What each symbol does to the elements:
medu: β>teza, τ>dure, ψ>tiza, ξ>mope, λ>lapu, π>ziza
nino: β>nusu, τ>pine, ψ>none, ξ>repi, λ>none, π>resa
kora: β>zapi, τ>kamu, ψ>feke, ξ>sezo, λ>fufu, π>zezo
vude: β>fusa, τ>sezo, ψ>ziza, ξ>kamu, λ>nibo, π>tiza
mope: β>lino, τ>gube, ψ>ribe, ξ>medu, λ>seru, π>lafu
nane: β>supi, τ>sepa, ψ>tope, ξ>resa, λ>gozo, π>repi
resa: β>fiko, τ>sine, ψ>pozi, ξ>nane, λ>guzu, π>nino
dure: β>none, τ>medu, ψ>none, ξ>gube, λ>nusu, π>life
beno: β>ziza, τ>guzu, ψ>fusa, ξ>bano, λ>sine, π>teza
feke: β>gozo, τ>lafu, ψ>kora, ξ>life, λ>supi, π>gube
kamu: β>lupu, τ>kora, ψ>lafu, ξ>vude, λ>padu, π>ribe
lafu: β>bano, τ>feke, ψ>kamu, ξ>ziza, λ>mite, π>mope
teza: β>medu, τ>none, ψ>none, ξ>lino, λ>pine, π>beno
susa: β>none, τ>garo, ψ>nusu, ξ>gepa, λ>none, π>tori
supi: β>nane, τ>mite, ψ>fufu, ξ>fiko, λ>feke, π>ruvo
guzu: β>life, τ>beno, ψ>none, ξ>gozo, λ>resa, π>none
gozo: β>feke, τ>bano, ψ>zapi, ξ>guzu, λ>nane, π>voba
golo: β>ribe, τ>none, ψ>lino, ξ>none, λ>repo, π>lupu
sepa: β>mite, τ>nane, ψ>zode, ξ>sine, λ>bano, π>folu
lapu: β>pine, τ>nusu, ψ>garo, ξ>seru, λ>medu, π>tore
lino: β>mope, τ>voba, ψ>golo, ξ>teza, λ>folu, π>bano
seru: β>folu, τ>ruvo, ψ>kulu, ξ>lapu, λ>mope, π>mite
fufu: β>tope, τ>padu, ψ>supi, ξ>tori, λ>kora, π>gepa
nibo: β>riba, τ>tori, ψ>tore, ξ>padu, λ>vude, π>garo
pine: β>lapu, τ>nino, ψ>ruse, ξ>folu, λ>teza, π>sine
repo: β>kulu, τ>vusa, ψ>folu, ξ>ruse, λ>golo, π>zode
gepa: β>vusa, τ>kulu, ψ>ruvo, ξ>susa, λ>zezo, π>fufu
padu: β>zode, τ>fufu, ψ>mite, ξ>nibo, λ>kamu, π>kulu
fusa: β>vude, τ>none, ψ>beno, ξ>lupu, λ>riba, π>none
sine: β>tore, τ>resa, ψ>riba, ξ>sepa, λ>beno, π>pine
tori: β>pozi, τ>nibo, ψ>fiko, ξ>fufu, λ>sezo, π>susa
sezo: β>none, τ>vude, ψ>life, ξ>kora, λ>tori, π>none
riba: β>nibo, τ>pozi, ψ>sine, ξ>zode, λ>fusa, π>ruse
repi: β>ruvo, τ>folu, ψ>vusa, ξ>nino, λ>voba, π>nane
mite: β>sepa, τ>supi, ψ>padu, ξ>tore, λ>lafu, π>seru
ziza: β>beno, τ>life, ψ>vude, ξ>lafu, λ>tore, π>medu
garo: β>ruse, τ>susa, ψ>lapu, ξ>kulu, λ>tiza, π>nibo
gube: β>voba, τ>mope, ψ>zezo, ξ>dure, λ>ruvo, π>feke
ribe: β>golo, τ>zezo, ψ>mope, ξ>tiza, λ>kulu, π>kamu
tope: β>fufu, τ>zode, ψ>nane, ξ>pozi, λ>zapi, π>vusa
voba: β>gube, τ>lino, ψ>none, ξ>none, λ>repi, π>gozo
life: β>guzu, τ>ziza, ψ>sezo, ξ>feke, λ>fiko, π>dure
folu: β>seru, τ>repi, ψ>repo, ξ>pine, λ>lino, π>sepa
ruvo: β>repi, τ>seru, ψ>gepa, ξ>nusu, λ>gube, π>supi
tiza: β>none, τ>none, ψ>medu, ξ>ribe, λ>garo, π>vude
lupu: β>kamu, τ>zapi, ψ>bano, ξ>fusa, λ>zode, π>golo
ruse: β>garo, τ>none, ψ>pine, ξ>repo, λ>none, π>riba
kulu: β>repo, τ>gepa, ψ>seru, ξ>garo, λ>ribe, π>padu
nusu: β>nino, τ>lapu, ψ>susa, ξ>ruvo, λ>dure, π>fiko
vusa: β>gepa, τ>repo, ψ>repi, ξ>none, λ>none, π>tope
zapi: β>kora, τ>lupu, ψ>gozo, ξ>none, λ>tope, π>none
pozi: β>tori, τ>riba, ψ>resa, ξ>tope, λ>none, π>none
tore: β>sine, τ>fiko, ψ>nibo, ξ>mite, λ>ziza, π>lapu
bano: β>lafu, τ>gozo, ψ>lupu, ξ>beno, λ>sepa, π>lino
fiko: β>resa, τ>tore, ψ>tori, ξ>supi, λ>life, π>nusu
zode: β>padu, τ>tope, ψ>sepa, ξ>riba, λ>lupu, π>repo
zezo: β>none, τ>ribe, ψ>gube, ξ>none, λ>gepa, π>kora

The rows follow the links: the fewer symbols apart two elements are, the more alike their rows tend to be.

Each row is also shifted at random along 4 hidden directions that mean nothing.

The rows of 57 elements, shuffled:
Each row is one element's numbers.
row 1:  -5   -2  -15  -20    0   -5    5    5   -5   24    8    3   17  -16   -3   12    5    1   -2    7    8   -4    3    6  -14  -20    6   10   -3  -28   -3    4   -2  -15   -1   -5   16    7    5    3   17    0
row 2:  41  -14   -7    7  -13   -4   -3    0   17  -11    5  -25   -3   13   -7  -14  -13    1   19   -1    0   12   -8   10   -7   14    4   -7   -4   13   -7   10   12  -14    8   11   10    2   -9    0    7   16
row 3: -24    0   -7  -15    2   -4    6  -15   -5    1   -8   19   13    8   -1    8   19    1  -20   13  -16   -1   16   -7   11    1    8   12    8   -4   13  -16  -22  -10  -12   -5   15    0   12   24  -12  -26
row 4:   7   10    4   10   -6   17  -13    7  -15    7    6    7   -2  -25    6   18   12  -16    5  -22   19   -7   -1  -13   -1    2   23  -11   -5  -15  -11   13    1   14   -6   18  -12  -10   -1   -4  -21  -26
row 5:  21   -9   13    8   11   12   12    4   -2    1    7    3  -16    4    9    5  -18    7   15   -5    9    8   -9   -7   -3    0   -7  -14  -13    6    6    4   12    8    6    9    6   -2    0  -12   13    9
row 6:  26   18    0   -1   17   17   -3    9  -15   10   -5    7  -14  -12   -5    5    1   -5   -8    7    4  -10   -7    4    9  -11    2    5   -2   -5   -5   12    1   28    2  -11   -8   -5   -3    3   -2   -6
row 7:   8    7   -6    9   -4   10  -14  -16    2  -12   -9    5  -16   10    9  -11    3    4    0  -12    3   -3    4   -8   -3   18   10  -18   -8   13   12   -4   -3   11    0    2   -2  -14  -15    9  -30  -28
row 8:   0   11    3   14  -13   11  -18   -5   -2  -14   -2   -3    3    7   -4   -1    7  -13    1  -14   -6   -6    6    3   17   21   17   -5    8    2  -19    5   -1    1  -14   21  -12  -12  -10    1  -29  -15
row 9:  -3    2   17   16   -9    0    0   15    7   -6    4  -29  -10   -6    9  -15  -14   -3   13  -13    4   -5  -18   -4    3   -6  -23   -4    2   20   -7    5   19    7   14    3  -22    3  -10  -28   11   37
row 10:  -5    3    2  -12    9   14   18   -5  -12   20    1   23  -13   -2   19    8   27   19  -15    1    4   -4    5  -10   -7  -18   18    6   -7   -4   13  -11   -1   11  -18   -6   14    4    1   16   -8  -24
row 11: -11   -1   -5   -1   11   17    4   13  -14   16   10   -4  -10  -13    5   13    1   -5    4    7   -1    2   -5    2    1  -22   18    6   -3   -4   -9   18    8   -1    7    0    8    5   -9    8    5   -1
row 12: -19   10   -3   -2  -21   -3    4   -6   10   10    2   -5    1   -3   22   -7    6    8   -1  -30   15  -11    3  -10  -17  -14    2   -4   -8    4   12   -6    5    1   -9    3   -4   -3   -8  -20   -6   -5
row 13: -25  -10    0   -4   -1    1   26  -10   15    8   -6    1  -17   10   30   -5   -6   22    7  -13   13    2   -2  -16  -19  -14  -12   -7  -15    9   32  -19    9    1    0    2    6    3    1  -14   11    0
row 14:  36  -17  -22   -4    6  -24  -21   -4   20  -20   -4  -11   20  -12  -23   -1  -43  -14   15   17   -1   21    1   -5  -11   24  -19  -13  -13  -19   10    0   -6  -25   29    3    7   -3   12    9   29    6
row 15: -31   -8  -22  -13   14  -10   -4   -9    8  -23   -9   -8    2    2    6   -2  -26   -7   -1   22  -28    6    9  -13    4  -10   -7    2    6   10   22  -22  -14  -22   23  -16    9    6    0   16    8    4
row 16:  -1   -3  -10    7    6   14    3   11    6   -6    3  -30  -29   20  -11  -25  -14   10    9   13  -14    5  -10   30    2    5   14   -3   -4   26  -19   29   19    1   10  -10   16   13  -27   10   10   32
row 17:  14  -20   -7  -11   -4  -25    1  -13   15  -12   -6   12   32    5   -7    8  -16   -7   -2    2   -6   11   18  -15   -3   18  -15   -3    5  -16   10  -22  -15  -24    0    6    9   -3   24    0   12   -7
row 18:  -3  -19    3   -1  -14  -21   15    3   17    1    8  -16   18   -4    5   -4  -11    5    8   -1    3   12   -1  -10  -15  -15  -26    2   -2   -1    6  -16    9  -28   11    5    0   15   14  -22   27   34
row 19:  -8   12  -10   -6    9    1  -14   21   -3   11    2  -17    2  -25   -5    8  -23  -13    7    7    8   -4  -11   12    5  -18    0    1   -1  -15   -9   20    7    0   19   -6  -10   -2  -10   -5   20   18
row 20: -11   -2    7   -8   11    0   30   -8   -1    6    0    4   -7   10   23   -4   16   19  -14    9   -8   -2   -8   -5   -3  -26  -11   14   -2   17   15  -16   -2    6   -5  -13    9   16    3   -1   -2   11
row 21:  -4   -1    0    3   -3    1   11    5    3    0   -3   -4   -2   24  -13  -11   18   14   -4    8  -11   -5    4   26   11   -1   11   17   14   12  -25   13    5   -7  -23   -1   18    3   -8    9    1   15
row 22: -30   -2    3    9    8   19    1    5    1  -10    6  -24  -28   30   -2  -20   -3    8    8   14  -22    1   -6   26   18   -3   22    9    8   35  -24   23   15    5   -4   -4   14    8  -23    7   -3   28
row 23:   4    9    5    5    5   11   -1   -1   -6   -1   -4    8  -11  -15   15    8   -4   -5    5  -18   10   -6   -6  -20   -2   -6   -3  -12   -6    2   15  -10    2   21    7    0  -13   -8   -6  -10  -11  -20
row 24:  -5   10   -2  -12   13    1  -17    7  -22    7    2   15   16  -44   -5   27    3  -26  -11   12   -6   -4    7  -18    7   -8   -8    5    8  -23    3   -6  -21    4   14   -6  -18   -1   15    7    1  -20
row 25:  46    4    1    8   13   12   11    5    0   -4   -4  -11  -27   30   -6  -24   -1   17    2   19  -14    3  -10   30   11    8    6   -3   -4   26  -15   20   13   18   -3  -13   15    9  -15   16    5   17
row 26:  -2  -16   -3    2   -2   -2  -18   -5    6  -17    6   -2   28  -10  -20   17  -19  -24   14    2   -7   18    6   -7    3   18    4   -4    6  -15  -16    1   -9  -29    7   24    3   -9   15   10    3   -4
row 27: -26    4    0    4  -18  -12   -5   -4   12  -10   -9   -7   16    9   -3  -13   -2    3    2  -11    3   -4    9    5   -2   17    1    0    7    1   -8   -6   -1   -9  -19    7   -5  -13   -3   -7   -8    7
row 28:  -7    6   15   11  -22   -5    6    7   -3    9    3   -1    6   -1   -1   -5   22    5   -2  -23   16   -5    0    1   -3    2   -5    1    4    1  -11    1    8   12  -12    9  -16    0    4  -19  -11    7
row 29:   5   -7    0   -5    8   -1    2   15  -11    9   12   -8   10  -18   -8   13   -4  -15    7   17  -12    6   -7    4    4  -24   -6   11    7   -7   -7    6   -2  -19   19   -2   -4   14    6    0   20   22
row 30: -64  -13    2   13    9    6   -4  -10   12  -25   -7  -15  -11   17    2  -10  -29   -3   14    4  -11   16   -5   -8    5   18   -9  -14    1   24   11   -6    7   -7   14   11    9   -1   -7    3    3    2
row 31:  39   -8   19   18  -14    7   26    6    0   14    5    0  -12   18   12   -5   21   22    7  -17   15   -3   -8    8   -8   -8    9    2   -7    7  -16    8   19    6  -22   17   11    3    1  -14    3   12
row 32:  11  -10    8    3  -19   -7   10   -9    9   -8   -2    5   19   16   -1    1   20    3   -2  -14   -5    6   10    4    0   11    9    7    5    0   -6  -14   -2  -19  -18   17    6   -2    9    0  -12   -5
row 33:  14    0    7    1   27   18    4   15  -21   14    8   17  -16  -11  -10   15   -1   -2    0   15    3    0  -10   18    9   -3    6    1   -5  -13  -17   28    2   19   -3    3    8    1    3   12   14   -1
row 34: -37    1   -8   -5   10    7    3   -1   -5    4   -1   10  -15   15   -8   -8   16   20   -9   13   -4    0    5   17   -4   16   21    1   -9   -8   -3   14   -2   11  -12   -4   21   -3  -10   25  -13  -20
row 35: -27   11    3    2    4   13   -9   15  -18    8    7   -9   -9  -13   -3    6    5  -12   -2    5   -7   -9   -5    7    8  -17    5    9    7    4  -16   16    0   12    7   -6  -16    3   -8   -6   -5    9
row 36: -57   -7  -11  -12   -1  -12    9    7   -3   19   11   -6   10  -15    7    7    5    0   -2    7   -6    1    4   -4  -13  -26   -5    7   -5   -8    3   -7   -5  -18   12   -7    1   15    5    0   11    6
row 37: -19  -19   12    2    1  -11    9    3    5    9   -2   13   18   -5   -7    7   -5   -1    7    1   18   10   -6   -8   -7    5  -24   -1   -2  -16    3   -6    0   -8    5   10    1    0   29  -14   21    0
row 38: -24    4  -14   10  -17    3  -16   -4   17  -16   -4  -34  -14    9    9  -23  -19    5    7   -8    1    2   -1    1  -11   10    8  -16   -7   22    7    1    5   -1   17   -4    0   -5  -31    0  -14    8
row 39:  19    6    8    4   -1    1    1    7   -6   14   -7   28    7   -7   -5    9   10    6   -1  -16   31   -5   -5    2   -5   15   -6   -5   -9  -24    3    6    4   23  -19   12   -8  -12   13  -13    0  -17
row 40:   6   12  -25  -16    3   -4  -20   -9   -3   -6   -4    3    5   -7   -2    0   -4  -15  -11   11  -12   -2   11   -9    1    2    6   -3   -2   -8   21   -8  -21    0   20  -19   -3   -7   -7   22  -18  -25
row 41:  47  -16   20    6   -5    4    1   -1  -10    8   14    6   11  -12    8   21   15  -13    6  -11   -2    9    1  -15   -3  -10    3    3    7    1   -8   -9   -9  -14    3   22  -10    4   12   -6   -8   -7
row 42: -42  -16   19   16   11   15   12   -5    0   -7    6   -4  -27    7   23   -1   -9    4   10   -6    1    9  -12  -17   -6   -3  -11  -10   -4   28   14  -12   10    6   16    8   -4    6    0  -15    2    6
row 43:  31    4    6   10    1   -4  -19   -3    3  -20  -10    5    9    3  -18   -1  -14  -15    5   -5   -6    2   -1    6   19   27   -9   -1   12   -1   -9    3   -7    4    0    5  -12  -17    6   -8   -4    0
row 44: -73   -1   18    5   33   30    5    7  -32    8   13   19  -23  -10   -8   18   14   -5    0   14   -3    5   -6    4   16    1   18    4   -3   -3  -18   25    1   23    0    9    0    1   -1   16   -7  -15
row 45:  13   13    5  -13    3  -13    9   10   -2   12   -6   13    5   -6    3   -1   14    8  -19    6   -3  -12    2    3    4  -12  -17    9    7   -6    4   -6   -2   14   -6  -17  -10    2    8  -11    1    4
row 46:  50  -11   -2    5  -19   -7    6  -12   11    2   -1   -9    3   20   -3  -18    7   14    0   -9    2    8    9   10  -17   11    5   -1   -4    3   -4   -2    3  -15  -13    7   12    1   -6    1   -5   -2
row 47:   5    8   35   25    9   21   -1   13  -25   -1    4   21  -20   -1   -9    4   18   -7    6  -10   12   -6  -18    9   22   23    0  -10    1    5  -21   20    9   37  -13   15  -22   -4    6  -13  -15  -10
row 48:  13   13   -3  -10   -1  -10    2    0    5   -6  -11    8    9    9   -7   -7    8   10  -17    7  -13  -13    6   14   16    4  -10   12   15    2   -1   -7   -7    7  -14  -20    0   -5    2    1   -5    3
row 49:   9  -14    6   13    5   14   -5    9  -15    6   14    1    4  -17   -2   26   -3  -13   18  -10   17    7   -9   -6   -4    2   12   -8   -8  -17  -15   20    4   -3    7   23   -1   -3    4   -3   10  -13
row 50: -54    8   -4    0    4   11  -27   12  -12   -8    1   -4    5   -8  -24    7   -4  -21   -2    8  -11   -1    3   15   18   14   15    2   11   -7  -23   20   -7    3    3   -1   -4   -6  -11   11  -12   -5
row 51:  22    0   16    4   -5  -13    8    3    8    5  -10    2   10   -1    7   -9    3    8   -4   -9   10   -5   -4    1    2    6  -31    4    1    1    7   -8   11   10   -5   -3  -13    0    9  -28   10   18
row 52:  31   -1   -7    2   -8  -17  -16    5   12   -3  -10    6   15   -1  -29  -12   -7    0    2    1   13    5    0   18   -2   36  -13   -7   -7  -23   -9   12   -1    1   -2   -1    2  -12    7    1   15    0
row 53:  28    6    9    5   -8  -19   -2   -7   15  -10  -18   10   14   18  -13  -11    2    3   -2   -6   -3   -5    6    7    9   22  -15    2   10   -2   -3   -7   -4   -1  -18   -1   -4  -12   10  -13   -4    8
row 54: -17   17    4   -7  -14    2   16   -3   -8   14    2    4   -6    1   25    0   41   14  -20   -9   -6  -19    4   -5   -1  -37    8   14    8   18   11  -12   -4   11  -18  -12   -7    7   -8   -5  -30   -4
row 55:  28   -7    0    8   -8   -7   16  -10   14   -4   -9   -6  -15   34    2  -30    0   24    6   -2    3   10   -3   13  -11   12   -7   -6   -7   18    8   -8   12    2   -9    0   20    3   -5   -2    3    8
row 56: -24   14  -11  -16   12   -2  -24   -7  -10  -10   -6   19   18  -15   -8   17   -3  -24  -15   16  -16   -5   13   -9   15    8   11    1   14  -19   10   -7  -25   -3    7   -7   -7  -12    6   23  -18  -33
row 57:  25   10   -9  -18    2  -15    6    9   13    6   -7   -2    4   -9    6   -8  -11   11   -7   10    8  -14   -4    6   -6  -23  -27    7   -2   -8   15   -6    6    7   12  -29   -4    7   -3  -12   28   21

Some elements, each with its row:
ruvo row 26
tore row 44
ziza row 24
vusa row 46
pine row 3
tope row 31
guzu row 54
ribe row 7
kamu row 23
mite row 42
gozo row 28
zezo row 38
lino row 53
fusa row 57
repi row 32
mope row 43
sepa row 37
lupu row 39
lapu row 15

Row, symbols taken left to right, then the row they reach:
row 17 β π π: row 30
row 52 β π π ξ: row 40
row 49 λ ξ τ: row 6
row 9 ξ ψ λ: row 11
row 10 ψ τ: row 36
row 56 λ π β: row 20
row 12 λ β ψ: row 41
row 45 τ β: row 35
row 29 ξ ψ λ: row 4
row 50 ξ: row 8
row 16 τ ξ: row 14
row 22 π λ ψ: row 19
row 27 τ ψ λ: row 55
row 13 β ψ λ: row 47
row 21 ξ π: row 18
row 5 β ψ λ: row 51

